Here is a tiny trained network, its code and every weight. The questions are about switching its units off for an input and a class, where a switched-off unit gives its printed mean instead of its output.

import numpy as np


def w(rows, s, z=0):
    codes = np.array(rows[::2]) - 128.0
    scale = np.full(codes.shape[1], s)
    scale[-1] = z or s
    return codes * scale


def f(y):
    return np.maximum(y, 0)


def log_softmax(a):
    a = a - a.max(-1, keepdims=True)
    return a - np.log(np.exp(a).sum(-1, keepdims=True))


def net(x, mask):
    res = np.array(x, float).reshape(1, 6) / 4 @ E
    y = f(res @ A[0][:, :-1].T + A[0][:, -1])
    res = res + np.where(mask, y, B[0][:, -1]) @ B[0][:, :-1]
    return log_softmax(res[-1] @ U[:, :-1].T + U[:, -1])


A, B = {}, {}
E = w([
[253,151,177,241],'x0',
[128,127,126,126],'x1',
[50,189,212,174],'x2',
[66,73,40,232],'x3',
[129,129,127,126],'x4',
[144,15,186,99],'x5',
],0.0057)
A[0] = w([
[168,171,61,107,135],'neuron 0',
[172,41,196,150,132],'neuron 1',
[146,164,155,92,63],'neuron 2',
[193,120,125,208,89],'neuron 3',
[183,182,116,34,127],'neuron 4',
[48,78,134,233,134],'neuron 5',
[222,122,176,220,53],'neuron 6',
[90,157,86,58,79],'neuron 7',
[118,190,203,88,119],'neuron 8',
[193,115,162,169,75],'neuron 9',
[125,157,141,70,118],'neuron 10',
[82,115,121,97,81],'neuron 11',
[146,145,147,73,189],'neuron 12',
[193,73,44,114,74],'neuron 13',
[48,120,67,79,98],'neuron 14',
[89,68,226,127,124],'neuron 15',
[67,132,48,212,156],'neuron 16',
[126,65,168,131,253],'neuron 17',
[186,254,79,193,141],'neuron 18',
[75,156,86,49,67],'neuron 19',
[94,126,119,100,65],'neuron 20',
[217,126,85,104,133],'neuron 21',
[82,129,250,233,116],'neuron 22',
[217,109,33,90,75],'neuron 23',
[83,207,133,157,116],'neuron 24',
[33,144,177,125,142],'neuron 25',
[66,159,219,173,46],'neuron 26',
[145,233,104,82,126],'neuron 27',
[99,203,45,105,158],'neuron 28',
[210,180,145,206,35],'neuron 29',
[122,66,111,211,94],'neuron 30',
[105,140,125,94,106],'neuron 31',
[118,177,207,89,112],'neuron 32',
[126,170,158,76,58],'neuron 33',
[219,186,184,96,116],'neuron 34',
[144,83,55,126,85],'neuron 35',
[134,186,95,112,203],'neuron 36',
[160,148,163,189,83],'neuron 37',
[145,164,117,58,36],'neuron 38',
[38,99,152,77,67],'neuron 39',
],0.0095,0.0059)
B[0] = w([
[100,128,137,87,173],'neuron 0',
[5,87,110,126,209],'neuron 1',
[114,133,96,184,145],'neuron 2',
[131,124,162,153,190],'neuron 3',
[123,131,65,184,195],'neuron 4',
[162,96,46,165,222],'neuron 5',
[134,130,201,177,204],'neuron 6',
[110,134,166,162,168],'neuron 7',
[172,104,70,157,193],'neuron 8',
[113,123,163,168,171],'neuron 9',
[126,126,89,154,166],'neuron 10',
[111,127,154,174,152],'neuron 11',
[170,116,87,124,203],'neuron 12',
[102,199,112,128,182],'neuron 13',
[118,115,189,183,196],'neuron 14',
[13,96,111,136,196],'neuron 15',
[164,122,41,167,244],'neuron 16',
[144,79,182,7,253],'neuron 17',
[51,62,145,76,222],'neuron 18',
[119,138,181,178,175],'neuron 19',
[125,121,148,171,139],'neuron 20',
[92,185,114,111,188],'neuron 21',
[111,210,109,79,219],'neuron 22',
[94,208,111,137,187],'neuron 23',
[73,127,131,95,174],'neuron 24',
[164,194,127,79,198],'neuron 25',
[83,222,119,137,168],'neuron 26',
[76,107,138,98,177],'neuron 27',
[70,86,152,100,205],'neuron 28',
[117,138,196,199,180],'neuron 29',
[129,113,56,164,188],'neuron 30',
[123,135,141,147,148],'neuron 31',
[142,110,70,165,190],'neuron 32',
[113,120,90,166,151],'neuron 33',
[154,123,36,167,209],'neuron 34',
[99,160,89,135,169],'neuron 35',
[164,95,161,59,199],'neuron 36',
[131,109,169,154,166],'neuron 37',
[84,132,100,197,143],'neuron 38',
[66,150,167,216,178],'neuron 39',
],0.021,0.0065)
U = w([
[130,105,9,179,52],'0',
[124,144,206,214,106],'1',
[92,115,81,89,241],'2',
[97,115,84,90,245],'3',
[72,250,80,82,73],'4',
[47,64,89,66,50],'5',
[186,100,104,50,123],'6',
[254,174,194,5,97],'7',
],0.008,0.012)

Each question gives the input, the list of numbers given to net, and the class t.
The units are the neurons (one row each of A and B). Each row of codes is followed by its name. A weight is (code - 128) times the scale printed after its matrix; where a second scale follows, it is the last column's (A, B and U).
mask holds one flag per neuron, in row order. A switched-off neuron (its flag False) gives its mean, the last column of its row in B, instead of its output. The means were averaged over made-up inputs and are rounded, as every weight is.
A unit's drop is (log p(t) with every unit on - log p(t) with that unit switched off) / (log p(t) with every unit on - log p(t) with every unit switched off).
The circuit of an input: a set's keep is (log p(t) with only the set's units on - log p(t) with every unit switched off) / (log p(t) with every unit on - log p(t) with every unit switched off). Starting from the 12 units with the biggest drops (on a tie, the unit counted first), units are removed one at a time, each time the one whose removal leaves the highest keep (on an exact tie, the one counted first), for as long as the keep stays at least 0.8.
circuit, biggest first: the units of the circuit, biggest drop first
unit that matters most: the unit with the biggest drop
top k neurons: the k neurons with the biggest drops, biggest first
drop when u is switched off: that unit's drop, to one decimal
input [-3,4,1,2,-1,-5], class 5: unit that matters most	neuron 28
input [-5,5,5,1,-1,4], class 1: circuit, biggest first	(neuron 39; neuron 14)
input [0,0,0,3,2,-4], class 5: circuit, biggest first	(neuron 18; neuron 28)
input [6,-5,-8,-5,1,5], class 4: top 2 neurons	(neuron 21; neuron 23)
input [-5,6,-8,-2,-5,-3], class 4: circuit, biggest first	(neuron 23; neuron 13)
input [4,2,-8,7,5,7], class 4: circuit, biggest first	(neuron 13; neuron 23)
input [2,-5,-8,-5,2,0], class 4: top 2 neurons	(neuron 23; neuron 21)
input [2,-1,-8,-7,4,-7], class 4: top 3 neurons	(neuron 23; neuron 21; neuron 5)
input [-2,4,7,-5,0,6], class 4: circuit, biggest first	(neuron 26; neuron 22)
input [-2,6,-4,-8,2,5], class 0: circuit, biggest first	(neuron 4; neuron 34)
input [2,-4,2,6,-6,-8], class 5: top 3 neurons	(neuron 18; neuron 28; neuron 24)
input [5,6,-8,5,-7,-8], class 4: top 2 neurons	(neuron 23; neuron 13)
input [-3,-4,5,-1,-3,-7], class 5: circuit, biggest first	(neuron 28; neuron 18)
input [6,-1,4,-6,1,-7], class 5: top neuron	(neuron 18)
input [5,0,7,-2,5,-8], class 5: top 3 neurons	(neuron 18; neuron 27; neuron 24)
input [-3,7,-6,-7,6,-7], class 0: top 4 neurons	(neuron 4; neuron 17; neuron 34; neuron 38)
input [8,7,5,7,0,1], class 1: top 4 neurons	(neuron 6; neuron 29; neuron 3; neuron 37)
input [4,2,0,-3,-6,7], class 5: top 3 neurons	(neuron 1; neuron 15; neuron 17)
input [0,1,-3,6,0,2], class 0: drop when neuron 5 is switched off	0.2
input [8,3,4,-5,2,-1], class 1: unit that matters most	neuron 29
